Below are the code and all the weights of a small trained network. Each question names an input and a target symbol and asks about switching units off, where a switched-off unit gives its printed mean instead of its output.

import numpy as np


def w(rows, s, z=0):
    codes = np.array(rows[::2]) - 128.0
    scale = np.full(codes.shape[1], s)
    scale[-1] = z or s
    return codes * scale


def norm(h):
    return h / np.sqrt((h * h).mean(-1, keepdims=True) + 1e-5)


def f(y):
    return y / 2 * (1 + np.tanh(0.7978845608 * (y + 0.044715 * y**3)))


def softmax(a):
    e = np.exp(a - a.max(-1, keepdims=True))
    return e / e.sum(-1, keepdims=True)


def log_softmax(a):
    a = a - a.max(-1, keepdims=True)
    return a - np.log(np.exp(a).sum(-1, keepdims=True))


def net(x, mask):
    ids = ['ΓΠΦβεζθμστψω'.index(c) for c in x.split()]
    T = len(ids)
    res = E[ids] + P[:T]
    r = norm(res)
    for j in range(2):
        rows = slice(3 * j, 3 * j + 3)
        q, k, v = (r @ M[0][rows].T for M in (Q, K, V))
        z = softmax(np.where(np.tri(T) > 0, q @ k.T / 3**0.5, -1e9)) @ v
        o = O[0][rows]
        res = res + np.where(mask[j], z, o[:, -1]) @ o[:, :-1]
    y = f(norm(res) @ A[0][:, :-1].T + A[0][:, -1])
    res = res + np.where(mask[2:6], y, B[0][:, -1]) @ B[0][:, :-1]
    return log_softmax(norm(res)[-1] @ U[:, :-1].T + U[:, -1])


Q, K, V, O, A, B = {}, {}, {}, {}, {}, {}
E = w([
[203,145,145,130,9],'Γ',
[105,218,143,58,125],'Π',
[100,81,138,102,147],'Φ',
[202,156,79,113,32],'β',
[180,162,4,154,128],'ε',
[19,212,142,106,142],'ζ',
[98,64,61,130,180],'θ',
[92,221,134,94,135],'μ',
[165,190,102,131,150],'σ',
[146,88,50,150,61],'τ',
[172,111,129,73,136],'ψ',
[134,151,117,151,129],'ω',
],0.018)
P = w([
[98,96,160,132,164],'0',
[131,115,122,139,114],'1',
[124,124,152,142,106],'2',
[82,188,16,88,130],'3',
[132,65,99,155,127],'4',
[124,123,154,143,101],'5',
[52,182,9,77,136],'6',
],0.016)
Q[0] = w([
[137,158,2,68,208],'H1',
[103,185,110,28,116],'H1',
[93,57,140,49,102],'H1',
[191,80,93,186,195],'H2',
[162,133,101,152,92],'H2',
[219,128,169,106,150],'H2',
],0.016)
K[0] = w([
[137,123,117,110,251],'H1',
[121,154,178,81,162],'H1',
[109,71,150,69,123],'H1',
[138,158,60,100,137],'H2',
[178,110,129,170,130],'H2',
[129,181,107,94,95],'H2',
],0.021)
V[0] = w([
[60,179,120,226,121],'H1',
[179,185,207,153,210],'H1',
[114,197,73,2,115],'H1',
[86,102,104,134,186],'H2',
[166,160,18,118,155],'H2',
[112,127,171,73,148],'H2',
],0.018)
O[0] = w([
[65,209,200,189,127,20],'H1',
[117,107,246,73,207,252],'H1',
[255,202,76,69,45,198],'H1',
[144,159,79,118,188,137],'H2',
[206,207,168,155,196,231],'H2',
[135,145,139,55,143,96],'H2',
],0.014,0.0033)
A[0] = w([
[250,69,197,219,156,255],'N1',
[195,53,170,100,140,81],'N2',
[138,194,117,116,96,126],'N3',
[160,104,160,111,11,90],'N4',
],0.015,0.0019)
B[0] = w([
[129,10,177,54,186,254],'N1',
[180,117,1,123,139,219],'N2',
[43,184,71,164,90,201],'N3',
[140,104,252,125,131,218],'N4',
],0.015,0.0058)
U = w([
[119,61,167,134,41,166],'Γ',
[178,162,167,65,88,13],'Π',
[33,33,89,97,99,41],'Φ',
[168,103,148,135,5,86],'β',
[184,167,129,159,141,108],'ε',
[52,211,142,109,87,81],'ζ',
[89,106,64,151,170,34],'θ',
[120,189,179,75,102,68],'μ',
[151,134,223,49,202,80],'σ',
[132,112,67,202,59,118],'τ',
[194,50,95,33,138,201],'ψ',
[33,93,184,172,165,253],'ω',
],0.011,0.0034)

Each question gives the input, a string of symbols that net reads in full, and the target symbol t.
The units are the heads (3 rows each of Q, K, V and O) and the neurons (one row each of A and B). Each row of codes is followed by its name. A weight is (code - 128) times the scale printed after its matrix; where a second scale follows, it is the last column's (O, A, B and U).
mask holds one flag per unit, heads first, then neurons. A switched-off unit (its flag False) gives its mean, the last column of its rows in O or B, instead of its output. The means were averaged over made-up inputs and are rounded, as every weight is.
A unit's drop is (log p(t) with every unit on - log p(t) with that unit switched off) / (log p(t) with every unit on - log p(t) with every unit switched off).
most important unit: the unit with the biggest drop
k most important neurons: the k neurons with the biggest drops, biggest first
heads that matter: for each layer, one digit per head in row order, 1 if its drop is at least 0.15 and else 0, layers parted by /
drop of u: that unit's drop, to one decimal
input ω ψ ζ β, target ω: most important unit -> H1
input ζ ψ ε ω, target ζ: heads that matter -> 00
input ζ μ ψ Γ Π ζ ε, target ζ: heads that matter -> 10
input ζ ψ ψ Π ψ ψ β, target ζ: heads that matter -> 00
input β ε σ ψ ω θ, target ω: heads that matter -> 11
input Φ Π ζ β, target Φ: heads that matter -> 11
input ψ ψ ε, target ε: heads that matter -> 11
input β Π ω ζ θ ω Φ, target τ: heads that matter -> 10
input Φ ζ β ψ ψ Γ μ, target Φ: heads that matter -> 11
input τ τ Φ, target Φ: heads that matter -> 01
input ζ ω Γ Π, target ζ: heads that matter -> 10
input Φ Π ζ Φ ψ ψ σ, target Φ: heads that matter -> 11
input ψ ε Π μ σ, target σ: heads that matter -> 01
input τ ψ Π θ, target τ: heads that matter -> 10
input σ ζ β, target β: 2 most important neurons -> (N4; N3)
input ω ε β, target β: heads that matter -> 11
input Φ ζ ψ Φ ζ β Γ, target Φ: most important unit -> H2
input σ ε ζ β ω β ζ, target σ: heads that matter -> 10
input θ ζ μ σ, target θ: drop of H2 -> 0.2
input Φ ψ ζ, target ζ: drop of H1 -> 0.7
input ω τ τ ω ζ β τ, target ω: drop of N2 -> 0.0
input Φ ω θ τ ψ β ψ, target Φ: drop of H2 -> 0.1
input θ ψ ζ β ψ ψ ψ, target θ: most important unit -> H1
